Here is a tiny trained network, its code and every weight. The questions are about switching its units off for an input and a target symbol, where a switched-off unit gives its printed mean instead of its output.

import numpy as np


def w(rows, s, z=0):
    codes = np.array(rows[::2]) - 128.0
    scale = np.full(codes.shape[1], s)
    scale[-1] = z or s
    return codes * scale


def norm(h):
    return h / np.sqrt((h * h).mean(-1, keepdims=True) + 1e-5)


def f(y):
    return np.maximum(y, 0)


def softmax(a):
    e = np.exp(a - a.max(-1, keepdims=True))
    return e / e.sum(-1, keepdims=True)


def log_softmax(a):
    a = a - a.max(-1, keepdims=True)
    return a - np.log(np.exp(a).sum(-1, keepdims=True))


def net(x, mask):
    ids = ['ΔΘΠαβεηλμ'.index(c) for c in x.split()]
    T = len(ids)
    res = E[ids] + P[:T]
    r = norm(res)
    for j in range(2):
        rows = slice(4 * j, 4 * j + 4)
        q, k, v = (r @ M[0][rows].T for M in (Q, K, V))
        z = softmax(np.where(np.tri(T) > 0, q @ k.T / 4**0.5, -1e9)) @ v
        o = O[0][rows]
        res = res + np.where(mask[j], z, o[:, -1]) @ o[:, :-1]
    y = f(norm(res) @ A[0][:, :-1].T + A[0][:, -1])
    res = res + np.where(mask[2:10], y, B[0][:, -1]) @ B[0][:, :-1]
    return log_softmax(norm(res)[-1] @ U[:, :-1].T + U[:, -1])


Q, K, V, O, A, B = {}, {}, {}, {}, {}, {}
E = w([
[68,162,124],'Δ',
[105,127,99],'Θ',
[85,143,175],'Π',
[208,167,89],'α',
[154,140,140],'β',
[128,76,145],'ε',
[70,185,127],'η',
[157,139,253],'λ',
[99,155,127],'μ',
],0.018)
P = w([
[125,253,141],'0',
[55,85,138],'1',
[58,88,158],'2',
[159,209,27],'3',
[72,72,160],'4',
[146,34,61],'5',
],0.0073)
Q[0] = w([
[50,145,218],'h1',
[185,46,11],'h1',
[167,105,59],'h1',
[198,111,185],'h1',
[194,254,87],'h2',
[21,190,76],'h2',
[38,209,140],'h2',
[15,157,104],'h2',
],0.007)
K[0] = w([
[146,94,177],'h1',
[84,87,157],'h1',
[192,153,125],'h1',
[142,119,246],'h1',
[199,253,159],'h2',
[76,83,41],'h2',
[60,116,68],'h2',
[126,78,59],'h2',
],0.013)
V[0] = w([
[184,195,202],'h1',
[126,78,153],'h1',
[180,124,146],'h1',
[161,129,87],'h1',
[177,121,2],'h2',
[74,166,77],'h2',
[153,239,154],'h2',
[109,124,97],'h2',
],0.012)
O[0] = w([
[196,153,215,180],'h1',
[129,8,134,103],'h1',
[3,112,135,86],'h1',
[194,101,138,71],'h1',
[65,155,93,2],'h2',
[89,102,207,190],'h2',
[69,201,110,177],'h2',
[254,160,172,133],'h2',
],0.005,0.0083)
A[0] = w([
[35,82,183,73],'n1',
[62,131,132,119],'n2',
[1,142,227,106],'n3',
[34,162,192,169],'n4',
[230,146,139,252],'n5',
[150,40,133,122],'n6',
[83,170,82,32],'n7',
[11,189,200,76],'n8',
],0.0073,0.0026)
B[0] = w([
[133,90,108,182],'n1',
[202,105,206,161],'n2',
[172,70,32,255],'n3',
[160,213,60,242],'n4',
[119,216,1,179],'n5',
[94,227,129,160],'n6',
[243,160,195,143],'n7',
[106,60,101,246],'n8',
],0.0081,0.0069)
U = w([
[108,243,149,164],'Δ',
[65,159,80,123],'Θ',
[85,110,121,118],'Π',
[156,95,131,157],'α',
[209,117,211,164],'β',
[131,102,173,105],'ε',
[74,152,163,130],'η',
[8,125,161,145],'λ',
[201,116,90,2],'μ',
],0.012,0.0038)

Each question gives the input, a string of symbols that net reads in full, and the target symbol t.
The units are the heads (4 rows each of Q, K, V and O) and the neurons (one row each of A and B). Each row of codes is followed by its name. A weight is (code - 128) times the scale printed after its matrix; where a second scale follows, it is the last column's (O, A, B and U).
mask holds one flag per unit, heads first, then neurons. A switched-off unit (its flag False) gives its mean, the last column of its rows in O or B, instead of its output. The means were averaged over made-up inputs and are rounded, as every weight is.
A unit's drop is (log p(t) with every unit on - log p(t) with that unit switched off) / (log p(t) with every unit on - log p(t) with every unit switched off).
The circuit of an input: a set's keep is (log p(t) with only the set's units on - log p(t) with every unit switched off) / (log p(t) with every unit on - log p(t) with every unit switched off). Starting from all 10 units, units are removed one at a time, each time the one whose removal leaves the highest keep (on an exact tie, the one counted first), for as long as the keep stays at least 0.8.
circuit, biggest first: the units of the circuit, biggest drop first
k most important neurons: the k neurons with the biggest drops, biggest first
which heads matter: for each layer, one digit per head in row order, 1 if its drop is at least 0.15 and else 0, layers parted by /
drop when u is switched off: that unit's drop, to one decimal
input β μ β η ε η, target μ: 2 most important neurons : n7; n2
input η ε η Π β, target Δ: which heads matter : 01
input η η Π Θ, target Δ: circuit, biggest first : n3; h2; n7
input β η Θ λ, target Δ: which heads matter : 01
input η Θ η η η η, target μ: which heads matter : 11
input η Π λ Π Π Π, target β: 2 most important neurons : n4; n8
input η η Π Π Θ, target λ: 3 most important neurons : n4; n3; n6
input β η α λ β Π, target β: 2 most important neurons : n8; n4
input β η Π λ, target Δ: which heads matter : 01
input Π β η Θ, target Δ: drop when h2 is switched off : 0.3
input Π Π Δ λ Θ, target λ: drop when h1 is switched off : 0.8
input α β Δ Δ β, target Δ: drop when h2 is switched off : 1.0
